Below are the code and all the weights of a small trained network. Each question names an input and a class and asks about switching units off, where a switched-off unit gives its printed mean instead of its output.

import numpy as np


def w(rows, s, z=0):
    codes = np.array(rows[::2]) - 128.0
    scale = np.full(codes.shape[1], s)
    scale[-1] = z or s
    return codes * scale


def norm(h):
    return h / np.sqrt((h * h).mean(-1, keepdims=True) + 1e-5)


def f(y):
    return y / 2 * (1 + np.tanh(0.7978845608 * (y + 0.044715 * y**3)))


def log_softmax(a):
    a = a - a.max(-1, keepdims=True)
    return a - np.log(np.exp(a).sum(-1, keepdims=True))


def net(x, mask):
    res = np.array(x, float).reshape(1, 8) / 4 @ E
    u = 0
    for l in range(4):
        y = f(norm(res) @ A[l][:, :-1].T + A[l][:, -1])
        res = res + np.where(mask[u : u + 5], y, B[l][:, -1]) @ B[l][:, :-1]
        u += 5
    return log_softmax(norm(res)[-1] @ U[:, :-1].T + U[:, -1])


A, B = {}, {}
E = w([
[157,113,168,130,130,143,127],'x0',
[120,129,129,123,93,124,156],'x1',
[135,137,134,159,117,123,143],'x2',
[91,114,138,64,95,141,147],'x3',
[93,135,120,107,126,132,129],'x4',
[113,55,170,71,135,28,158],'x5',
[200,202,180,57,134,125,77],'x6',
[115,88,137,193,64,130,2],'x7',
],0.0079)
A[0] = w([
[152,254,152,134,156,177,206,254],'L0N1',
[46,105,77,190,190,233,161,192],'L0N2',
[206,214,194,44,147,117,213,182],'L0N3',
[169,245,127,105,15,208,127,150],'L0N4',
[102,210,121,149,105,133,31,107],'L0N5',
],0.0064,0.002)
B[0] = w([
[114,120,106,6,199,130,126,238],'L0N1',
[149,76,94,118,88,158,140,204],'L0N2',
[131,128,9,160,148,189,96,254],'L0N3',
[204,103,90,47,142,97,46,214],'L0N4',
[255,152,162,72,117,114,120,184],'L0N5',
],0.0097,0.0055)
A[1] = w([
[138,138,199,71,169,28,122,142],'L1N1',
[163,66,109,122,189,185,140,159],'L1N2',
[149,111,89,16,117,110,48,255],'L1N3',
[115,100,147,175,18,104,68,242],'L1N4',
[81,1,109,149,199,123,62,204],'L1N5',
],0.0082,0.0022)
B[1] = w([
[112,157,126,245,93,176,166,154],'L1N1',
[114,126,89,186,114,90,165,182],'L1N2',
[127,72,131,135,135,165,126,255],'L1N3',
[99,129,193,171,206,149,73,185],'L1N4',
[101,154,94,78,155,128,160,186],'L1N5',
],0.012,0.01)
A[2] = w([
[191,131,137,142,108,119,164,63],'L2N1',
[96,189,123,88,161,84,169,106],'L2N2',
[93,160,122,135,124,92,165,95],'L2N3',
[151,70,86,101,154,154,173,153],'L2N4',
[7,166,159,164,153,94,134,3],'L2N5',
],0.011,0.003)
B[2] = w([
[103,113,114,129,172,134,184,120],'L2N1',
[119,89,194,254,53,83,108,149],'L2N2',
[153,117,186,112,117,90,22,137],'L2N3',
[107,197,47,167,85,87,142,255],'L2N4',
[112,206,166,113,203,146,110,169],'L2N5',
],0.0076,0.0082)
A[3] = w([
[63,89,76,175,103,217,89,204],'L3N1',
[161,106,104,164,100,80,74,184],'L3N2',
[71,128,184,125,139,121,125,83],'L3N3',
[166,111,101,92,160,110,81,214],'L3N4',
[87,89,170,164,146,1,182,253],'L3N5',
],0.0099,0.0021)
B[3] = w([
[200,254,203,186,64,181,195,254],'L3N1',
[136,172,208,149,82,131,184,169],'L3N2',
[112,152,108,55,212,207,134,151],'L3N3',
[84,140,232,116,175,164,120,210],'L3N4',
[54,94,55,84,161,105,133,204],'L3N5',
],0.009,0.0067)
U = w([
[149,222,50,147,143,141,200,17],'0',
[104,194,112,99,218,168,110,252],'1',
[102,202,234,252,77,203,87,89],'2',
[255,138,234,90,140,92,80,38],'3',
[41,112,88,124,127,59,150,103],'4',
],0.0086,0.0023)

Each question gives the input, the list of numbers given to net, and the class t.
The units are the neurons (one row each of A and B). Each row of codes is followed by its name. A weight is (code - 128) times the scale printed after its matrix; where a second scale follows, it is the last column's (A, B and U).
mask holds one flag per neuron, layer by layer. A switched-off neuron (its flag False) gives its mean, the last column of its row in B, instead of its output. The means were averaged over made-up inputs and are rounded, as every weight is.
A unit's drop is (log p(t) with every unit on - log p(t) with that unit switched off) / (log p(t) with every unit on - log p(t) with every unit switched off).
The circuit of an input: a set's keep is (log p(t) with only the set's units on - log p(t) with every unit switched off) / (log p(t) with every unit on - log p(t) with every unit switched off). Starting from the 12 units with the biggest drops (on a tie, the unit counted first), units are removed one at a time, each time the one whose removal leaves the highest keep (on an exact tie, the one counted first), for as long as the keep stays at least 0.8.
units of the circuit, in order: the units of the circuit, biggest drop first
most important unit: the unit with the biggest drop
top k neurons: the k neurons with the biggest drops, biggest first
top k neurons in layer l: the k neurons of layer l with the biggest drops, biggest first
input [0,-1,1,8,-3,3,7,1], class 2: top 2 neurons in layer 1	(L1N3, L1N5)
input [-3,3,-6,1,-2,4,-5,6], class 1: top 2 neurons	(L1N4, L1N5)
input [-8,-5,-4,1,8,4,1,3], class 2: most important unit	L1N1
input [3,-4,-4,3,4,2,8,-2], class 0: top 2 neurons	(L1N4, L2N4)
input [-3,8,-6,-5,6,-5,1,3], class 3: top 2 neurons	(L0N5, L0N4)
input [5,-8,5,-2,-5,2,-5,7], class 1: top 3 neurons in layer 1	(L1N5, L1N4, L1N3)
input [4,3,-1,6,-6,1,5,-2], class 0: top 3 neurons	(L2N4, L1N4, L1N2)
input [-6,5,1,1,5,-1,-7,4], class 2: top 3 neurons	(L3N1, L0N2, L0N1)
input [0,-1,7,2,6,1,-6,-4], class 4: units of the circuit, in order	(L0N3, L1N3, L3N5, L2N2)
input [-5,-8,4,-1,-8,-2,4,8], class 3: top 2 neurons	(L0N5, L2N4)
input [0,2,2,0,-4,-6,2,6], class 3: units of the circuit, in order	(L0N5, L0N4)
input [3,5,1,-2,-3,8,-1,1], class 1: top 2 neurons	(L0N1, L2N5)
input [-7,8,-2,2,-7,-4,-4,2], class 2: top 3 neurons	(L0N1, L1N4, L0N3)
input [7,-2,4,-4,-5,4,0,2], class 1: top 2 neurons	(L0N5, L1N3)
input [-6,-2,3,4,-5,0,-6,1], class 2: top 2 neurons in layer 1	(L1N4, L1N2)
input [8,4,-4,-2,-2,5,-5,2], class 1: most important unit	L0N1
input [-8,4,2,8,-6,-6,2,1], class 3: units of the circuit, in order	(L0N4, L0N5)
input [-2,0,-8,7,6,-6,-8,3], class 2: top 2 neurons	(L3N1, L0N1)
input [-2,-2,1,2,-6,4,0,8], class 1: top 2 neurons	(L1N4, L0N4)
input [5,3,-6,1,2,1,7,3], class 2: units of the circuit, in order	(L0N1)
input [6,4,-7,-1,1,2,-2,-1], class 4: top 2 neurons	(L0N4, L0N1)
input [8,5,1,-5,-2,3,-5,6], class 1: top 2 neurons in layer 1	(L1N5, L1N3)
input [-2,-2,-8,7,-8,-4,-6,2], class 2: top 2 neurons in layer 3	(L3N1, L3N5)
input [-8,3,3,-1,6,3,7,2], class 2: top 2 neurons	(L1N3, L1N1)
input [2,2,2,-7,1,4,-2,7], class 1: top 2 neurons in layer 1	(L1N5, L1N3)
